Below is a small trained network, with its code and all its weights. Each question gives an input and a class and asks what happens when units are switched off, that is, made to give their printed mean instead of their output.

import numpy as np


def w(rows, s, z=0):
    codes = np.array(rows[::2]) - 128.0
    scale = np.full(codes.shape[1], s)
    scale[-1] = z or s
    return codes * scale


def f(y):
    return np.maximum(y, 0)


def log_softmax(a):
    a = a - a.max(-1, keepdims=True)
    return a - np.log(np.exp(a).sum(-1, keepdims=True))


def net(x, mask):
    res = np.array(x, float).reshape(1, 7) / 4 @ E
    y = f(res @ A[0][:, :-1].T + A[0][:, -1])
    res = res + np.where(mask, y, B[0][:, -1]) @ B[0][:, :-1]
    return log_softmax(res[-1] @ U[:, :-1].T + U[:, -1])


A, B = {}, {}
E = w([
[55,106,167,62,148,176,83],'x0',
[22,195,102,136,124,100,145],'x1',
[107,154,149,212,100,149,10],'x2',
[141,117,109,137,203,23,154],'x3',
[130,112,126,122,216,162,101],'x4',
[103,219,201,108,124,196,199],'x5',
[68,86,176,192,168,128,155],'x6',
],0.013)
A[0] = w([
[92,176,165,103,136,176,86,254],'neuron 1',
[219,118,98,211,92,159,100,49],'neuron 2',
[94,167,140,137,150,216,133,2],'neuron 3',
[122,71,93,163,134,144,9,151],'neuron 4',
[144,121,53,56,90,100,166,141],'neuron 5',
[128,101,151,106,37,160,167,66],'neuron 6',
[127,72,179,78,188,114,121,174],'neuron 7',
[134,86,126,138,200,89,181,53],'neuron 8',
[84,161,146,145,96,148,184,161],'neuron 9',
[170,98,104,82,127,130,102,145],'neuron 10',
[198,164,137,154,10,138,105,226],'neuron 11',
[74,83,134,140,104,122,59,98],'neuron 12',
[90,146,86,171,139,43,157,150],'neuron 13',
[148,130,142,148,130,99,175,92],'neuron 14',
[123,108,107,149,140,95,206,161],'neuron 15',
[129,225,108,132,138,21,56,58],'neuron 16',
],0.013,0.0036)
B[0] = w([
[135,115,136,147,139,243,162,229],'neuron 1',
[189,158,215,156,123,113,86,213],'neuron 2',
[161,158,118,94,162,171,148,206],'neuron 3',
[94,36,155,173,144,107,93,248],'neuron 4',
[133,149,65,48,96,105,37,225],'neuron 5',
[70,124,174,48,83,73,174,201],'neuron 6',
[152,69,114,88,179,95,158,206],'neuron 7',
[163,114,98,137,176,95,153,225],'neuron 8',
[94,191,102,93,155,158,133,217],'neuron 9',
[171,57,158,74,86,118,85,188],'neuron 10',
[121,160,222,131,92,113,148,246],'neuron 11',
[64,49,113,168,175,138,85,200],'neuron 12',
[118,168,46,206,114,118,134,230],'neuron 13',
[116,153,125,113,146,89,136,179],'neuron 14',
[151,224,75,130,175,90,145,217],'neuron 15',
[123,105,95,169,30,185,162,208],'neuron 16',
],0.011,0.016)
U = w([
[123,171,141,81,169,248,138,204],'0',
[64,155,160,69,67,124,158,73],'1',
[101,131,90,193,59,151,121,162],'2',
[199,124,90,58,110,93,73,70],'3',
[92,58,137,176,173,124,63,107],'4',
[177,114,103,120,217,91,177,253],'5',
[125,200,63,190,127,77,145,89],'6',
[238,136,220,164,99,116,97,84],'7',
],0.012,0.0033)

Each question gives the input, the list of numbers given to net, and the class t.
The units are the neurons (one row each of A and B). Each row of codes is followed by its name. A weight is (code - 128) times the scale printed after its matrix; where a second scale follows, it is the last column's (A, B and U).
mask holds one flag per neuron, in row order. A switched-off neuron (its flag False) gives its mean, the last column of its row in B, instead of its output. The means were averaged over made-up inputs and are rounded, as every weight is.
A unit's drop is (log p(t) with every unit on - log p(t) with that unit switched off) / (log p(t) with every unit on - log p(t) with every unit switched off).
The circuit of an input: a set's keep is (log p(t) with only the set's units on - log p(t) with every unit switched off) / (log p(t) with every unit on - log p(t) with every unit switched off). Starting from the 12 units with the biggest drops (on a tie, the unit counted first), units are removed one at a time, each time the one whose removal leaves the highest keep (on an exact tie, the one counted first), for as long as the keep stays at least 0.8.
units of the circuit, in order: the units of the circuit, biggest drop first
unit that matters most: the unit with the biggest drop
k most important neurons: the k neurons with the biggest drops, biggest first
drop when u is switched off: that unit's drop, to one decimal
input [0,4,-4,5,0,-7,8], class 6: 2 most important neurons -> [neuron 13; neuron 15]
input [1,-3,6,8,3,2,-2], class 4: unit that matters most -> neuron 11
input [-8,3,-6,-3,6,6,3], class 6: units of the circuit, in order -> [neuron 7; neuron 15]
input [2,1,5,-8,0,-7,-4], class 4: 2 most important neurons -> [neuron 12; neuron 4]
input [-2,-3,-3,-5,-5,-1,-5], class 1: 2 most important neurons -> [neuron 6; neuron 11]
input [-4,-5,-2,2,2,-8,1], class 3: 4 most important neurons -> [neuron 10; neuron 11; neuron 5; neuron 1]
input [0,-8,3,1,8,6,7], class 5: 2 most important neurons -> [neuron 7; neuron 9]
input [-2,-2,5,8,3,6,-4], class 2: 2 most important neurons -> [neuron 16; neuron 15]
input [-6,1,7,-1,-7,-3,0], class 7: 2 most important neurons -> [neuron 2; neuron 11]
input [-3,-4,-5,8,-8,5,6], class 6: 2 most important neurons -> [neuron 13; neuron 15]
input [-5,3,-3,8,3,-7,-7], class 6: 3 most important neurons -> [neuron 13; neuron 16; neuron 15]
input [8,1,-4,-8,1,-5,-5], class 4: 4 most important neurons -> [neuron 12; neuron 4; neuron 15; neuron 1]
input [2,3,-7,-6,0,4,-7], class 1: 2 most important neurons -> [neuron 6; neuron 5]
input [-2,6,7,3,-5,8,-6], class 2: 3 most important neurons -> [neuron 16; neuron 13; neuron 7]
input [-5,-1,-1,-7,7,-8,-8], class 7: units of the circuit, in order -> [neuron 2]
input [8,1,-4,-6,4,-6,-7], class 4: 3 most important neurons -> [neuron 4; neuron 12; neuron 15]
input [1,5,4,7,1,5,-5], class 2: drop when neuron 16 is switched off -> 0.5
input [0,4,-3,4,4,0,-3], class 6: drop when neuron 9 is switched off -> 0.0
input [5,-3,5,4,-6,1,-8], class 7: drop when neuron 11 is switched off -> 0.1
input [-2,-2,1,3,-5,2,-8], class 7: units of the circuit, in order -> [neuron 11]
